Below is a small trained network, with its code and all its weights. Each question gives an input and a class and asks what happens when units are switched off, that is, made to give their printed mean instead of their output.

import numpy as np


def w(rows, s, z=0):
    codes = np.array(rows[::2]) - 128.0
    scale = np.full(codes.shape[1], s)
    scale[-1] = z or s
    return codes * scale


def f(y):
    return y / 2 * (1 + np.tanh(0.7978845608 * (y + 0.044715 * y**3)))


def log_softmax(a):
    a = a - a.max(-1, keepdims=True)
    return a - np.log(np.exp(a).sum(-1, keepdims=True))


def net(x, mask):
    res = np.array(x, float).reshape(1, 5) / 4 @ E
    y = f(res @ A[0][:, :-1].T + A[0][:, -1])
    res = res + np.where(mask, y, B[0][:, -1]) @ B[0][:, :-1]
    return log_softmax(res[-1] @ U[:, :-1].T + U[:, -1])


A, B = {}, {}
E = w([
[129,142,98,125,1],'x0',
[244,193,168,163,143],'x1',
[169,103,28,203,139],'x2',
[159,15,186,206,77],'x3',
[56,188,177,219,122],'x4',
],0.0082)
A[0] = w([
[187,75,177,147,97,202],'neuron 1',
[172,87,198,144,171,190],'neuron 2',
[62,88,88,83,114,190],'neuron 3',
[96,212,163,123,172,245],'neuron 4',
[125,135,159,225,131,226],'neuron 5',
[102,196,121,42,153,110],'neuron 6',
[52,76,101,108,104,132],'neuron 7',
[128,146,150,188,96,154],'neuron 8',
[174,143,51,106,126,179],'neuron 9',
[106,72,119,126,70,228],'neuron 10',
[146,130,194,177,80,165],'neuron 11',
[155,165,55,79,124,253],'neuron 12',
[117,136,147,249,119,253],'neuron 13',
[72,67,106,122,115,174],'neuron 14',
[169,127,53,118,110,214],'neuron 15',
[148,129,187,137,46,168],'neuron 16',
[151,129,121,176,61,77],'neuron 17',
[169,151,59,106,128,174],'neuron 18',
[182,137,55,117,120,188],'neuron 19',
[170,153,49,99,123,172],'neuron 20',
[187,141,64,107,134,190],'neuron 21',
[177,79,129,147,198,118],'neuron 22',
[81,185,144,183,171,78],'neuron 23',
[75,194,146,143,187,237],'neuron 24',
[170,89,160,164,192,151],'neuron 25',
[127,164,182,33,119,254],'neuron 26',
],0.011,0.0037)
B[0] = w([
[211,60,130,64,101,219],'neuron 1',
[199,110,101,33,172,206],'neuron 2',
[33,65,143,147,172,215],'neuron 3',
[87,254,141,86,140,227],'neuron 4',
[163,164,40,126,95,231],'neuron 5',
[59,177,237,97,160,211],'neuron 6',
[25,52,96,143,133,207],'neuron 7',
[135,166,82,152,56,182],'neuron 8',
[153,120,176,200,163,194],'neuron 9',
[98,45,108,146,91,215],'neuron 10',
[162,148,107,102,52,208],'neuron 11',
[120,131,217,195,161,217],'neuron 12',
[148,166,14,157,93,254],'neuron 13',
[69,63,84,131,136,203],'neuron 14',
[149,92,155,210,155,199],'neuron 15',
[149,112,157,94,26,203],'neuron 16',
[142,99,85,178,49,171],'neuron 17',
[150,135,182,207,163,186],'neuron 18',
[168,111,164,213,157,194],'neuron 19',
[145,125,179,193,149,195],'neuron 20',
[165,130,170,190,170,194],'neuron 21',
[171,90,79,98,226,186],'neuron 22',
[97,236,62,135,151,190],'neuron 23',
[91,205,101,103,172,226],'neuron 24',
[176,108,81,83,189,196],'neuron 25',
[103,137,238,53,104,224],'neuron 26',
],0.0085,0.0087)
U = w([
[174,113,202,244,175,211],'0',
[6,25,111,141,142,229],'1',
[118,235,44,146,140,138],'2',
[165,108,85,167,2,4],'3',
[180,105,195,32,64,198],'4',
[57,195,236,49,150,16],'5',
[207,67,84,66,225,108],'6',
],0.0081,0.0025)

Each question gives the input, the list of numbers given to net, and the class t.
The units are the neurons (one row each of A and B). Each row of codes is followed by its name. A weight is (code - 128) times the scale printed after its matrix; where a second scale follows, it is the last column's (A, B and U).
mask holds one flag per neuron, in row order. A switched-off neuron (its flag False) gives its mean, the last column of its row in B, instead of its output. The means were averaged over made-up inputs and are rounded, as every weight is.
A unit's drop is (log p(t) with every unit on - log p(t) with that unit switched off) / (log p(t) with every unit on - log p(t) with every unit switched off).
The circuit of an input: a set's keep is (log p(t) with only the set's units on - log p(t) with every unit switched off) / (log p(t) with every unit on - log p(t) with every unit switched off). Starting from the 12 units with the biggest drops (on a tie, the unit counted first), units are removed one at a time, each time the one whose removal leaves the highest keep (on an exact tie, the one counted first), for as long as the keep stays at least 0.8.
units of the circuit, in order: the units of the circuit, biggest drop first
most important unit: the unit with the biggest drop
k most important neurons: the k neurons with the biggest drops, biggest first
drop of u: that unit's drop, to one decimal
input [2,0,8,-6,5], class 0: units of the circuit, in order	neuron 12; neuron 18
input [-5,-2,-2,7,5], class 3: units of the circuit, in order	neuron 13; neuron 5
input [8,-7,-4,-7,5], class 5: most important unit	neuron 6
input [1,-3,6,7,-2], class 3: units of the circuit, in order	neuron 17; neuron 13
input [7,-5,-1,4,5], class 3: units of the circuit, in order	neuron 16; neuron 17
input [-2,-6,-5,2,7], class 2: units of the circuit, in order	neuron 23; neuron 24
input [5,7,-7,-6,-6], class 5: 2 most important neurons	neuron 26; neuron 6
input [-5,-5,3,3,5], class 2: 3 most important neurons	neuron 13; neuron 5; neuron 23
input [7,-5,6,4,-6], class 1: 2 most important neurons	neuron 7; neuron 10
input [-7,-8,-2,-3,1], class 5: 4 most important neurons	neuron 6; neuron 4; neuron 24; neuron 10
input [8,-5,4,-2,8], class 3: 3 most important neurons	neuron 13; neuron 17; neuron 8
input [-4,2,0,-5,-4], class 5: 2 most important neurons	neuron 6; neuron 26
input [-7,-2,-8,5,-5], class 6: 3 most important neurons	neuron 2; neuron 22; neuron 25
input [-8,-2,-2,-3,6], class 2: units of the circuit, in order	neuron 23
input [-5,0,-8,8,-5], class 6: drop of neuron 24	-0.1
input [-3,-8,-6,-5,-8], class 5: drop of neuron 26	1.3
input [-6,-1,-1,4,-2], class 6: drop of neuron 2	0.0
input [-4,-3,-2,-2,-8], class 0: drop of neuron 4	0.2
